Here is a tiny trained network, its code and every weight. The questions are about switching its units off for an input and a class, where a switched-off unit gives its printed mean instead of its output.

import numpy as np


def w(rows, s, z=0):
    codes = np.array(rows[::2]) - 128.0
    scale = np.full(codes.shape[1], s)
    scale[-1] = z or s
    return codes * scale


def norm(h):
    return h / np.sqrt((h * h).mean(-1, keepdims=True) + 1e-5)


def f(y):
    return y / 2 * (1 + np.tanh(0.7978845608 * (y + 0.044715 * y**3)))


def log_softmax(a):
    a = a - a.max(-1, keepdims=True)
    return a - np.log(np.exp(a).sum(-1, keepdims=True))


def net(x, mask):
    res = np.array(x, float).reshape(1, 3) / 4 @ E
    u = 0
    for l in range(4):
        y = f(norm(res) @ A[l][:, :-1].T + A[l][:, -1])
        res = res + np.where(mask[u : u + 4], y, B[l][:, -1]) @ B[l][:, :-1]
        u += 4
    return log_softmax(norm(res)[-1] @ U[:, :-1].T + U[:, -1])


A, B = {}, {}
E = w([
[142,97,254,252,159,109],'x0',
[141,124,111,147,188,203],'x1',
[88,218,90,158,181,101],'x2',
],0.0098)
A[0] = w([
[106,150,56,130,181,137,174],'0.n1',
[67,55,94,45,95,113,63],'0.n2',
[223,156,97,255,132,128,124],'0.n3',
[49,199,67,109,49,87,4],'0.n4',
],0.0078,0.0034)
B[0] = w([
[104,104,189,74,254,61,254],'0.n1',
[131,126,91,126,79,181,230],'0.n2',
[145,48,86,197,163,201,242],'0.n3',
[138,52,58,58,68,57,244],'0.n4',
],0.0082,0.0031)
A[1] = w([
[179,125,254,127,211,110,253],'1.n1',
[163,27,72,29,94,170,212],'1.n2',
[136,83,196,14,152,146,56],'1.n3',
[99,169,122,130,177,90,99],'1.n4',
],0.0071,0.0017)
B[1] = w([
[128,58,128,87,142,133,235],'1.n1',
[114,174,142,204,83,123,253],'1.n2',
[2,81,95,182,249,152,154],'1.n3',
[161,152,65,131,197,138,149],'1.n4',
],0.0072,0.0057)
A[2] = w([
[110,97,40,136,138,166,255],'2.n1',
[70,136,169,231,234,2,135],'2.n2',
[207,148,188,186,124,139,173],'2.n3',
[180,129,103,202,215,69,78],'2.n4',
],0.008,0.00098)
B[2] = w([
[113,40,176,252,83,139,179],'2.n1',
[136,175,111,172,79,101,254],'2.n2',
[131,115,52,29,84,163,180],'2.n3',
[91,134,159,64,46,146,198],'2.n4',
],0.011,0.0065)
A[3] = w([
[222,64,159,102,59,113,2],'3.n1',
[201,9,179,161,172,2,72],'3.n2',
[254,86,232,59,40,108,109],'3.n3',
[37,102,9,134,139,201,217],'3.n4',
],0.0058,0.00071)
B[3] = w([
[254,176,121,123,209,83,226],'3.n1',
[33,206,77,39,213,122,182],'3.n2',
[145,251,99,76,194,167,254],'3.n3',
[123,210,231,167,192,88,245],'3.n4',
],0.0092,0.0033)
U = w([
[176,144,115,139,9,124,170],'0',
[146,168,124,100,225,113,199],'1',
[89,82,145,219,130,169,226],'2',
[173,72,122,129,174,210,2],'3',
[100,93,76,104,109,76,63],'4',
],0.016,0.002)

Each question gives the input, the list of numbers given to net, and the class t.
The units are the neurons (one row each of A and B). Each row of codes is followed by its name. A weight is (code - 128) times the scale printed after its matrix; where a second scale follows, it is the last column's (A, B and U).
mask holds one flag per neuron, layer by layer. A switched-off neuron (its flag False) gives its mean, the last column of its row in B, instead of its output. The means were averaged over made-up inputs and are rounded, as every weight is.
A unit's drop is (log p(t) with every unit on - log p(t) with that unit switched off) / (log p(t) with every unit on - log p(t) with every unit switched off).
The circuit of an input: a set's keep is (log p(t) with only the set's units on - log p(t) with every unit switched off) / (log p(t) with every unit on - log p(t) with every unit switched off). Starting from the 12 units with the biggest drops (on a tie, the unit counted first), units are removed one at a time, each time the one whose removal leaves the highest keep (on an exact tie, the one counted first), for as long as the keep stays at least 0.8.
units of the circuit, in order: the units of the circuit, biggest drop first
unit that matters most: the unit with the biggest drop
k most important neurons of layer l: the k neurons of layer l with the biggest drops, biggest first
drop of u: that unit's drop, to one decimal
input [5,0,0], class 1: unit that matters most : 1.n3
input [8,-1,-3], class 1: units of the circuit, in order : 3.n2, 2.n1
input [-5,1,-4], class 2: units of the circuit, in order : 1.n3, 2.n1
input [4,-8,8], class 0: 2 most important neurons of layer 2 : 2.n2, 2.n4
input [2,6,8], class 2: units of the circuit, in order : 0.n3, 2.n1
input [1,-1,-6], class 1: 2 most important neurons of layer 2 : 2.n2, 2.n1
input [1,-5,-8], class 1: 2 most important neurons of layer 3 : 3.n3, 3.n1
input [1,-6,-1], class 1: 2 most important neurons of layer 2 : 2.n2, 2.n4
input [4,6,-2], class 3: 2 most important neurons of layer 2 : 2.n3, 2.n2
input [-5,7,-3], class 2: drop of 2.n1 : 0.2
input [5,1,-5], class 3: drop of 0.n2 : -0.5
input [-1,5,-5], class 2: drop of 1.n3 : 0.3
input [-2,0,3], class 4: drop of 3.n4 : 0.0
input [3,-1,6], class 0: units of the circuit, in order : 2.n2
input [6,5,-2], class 3: 2 most important neurons of layer 1 : 1.n3, 1.n2
input [4,2,-2], class 3: 3 most important neurons of layer 0 : 0.n3, 0.n1, 0.n4
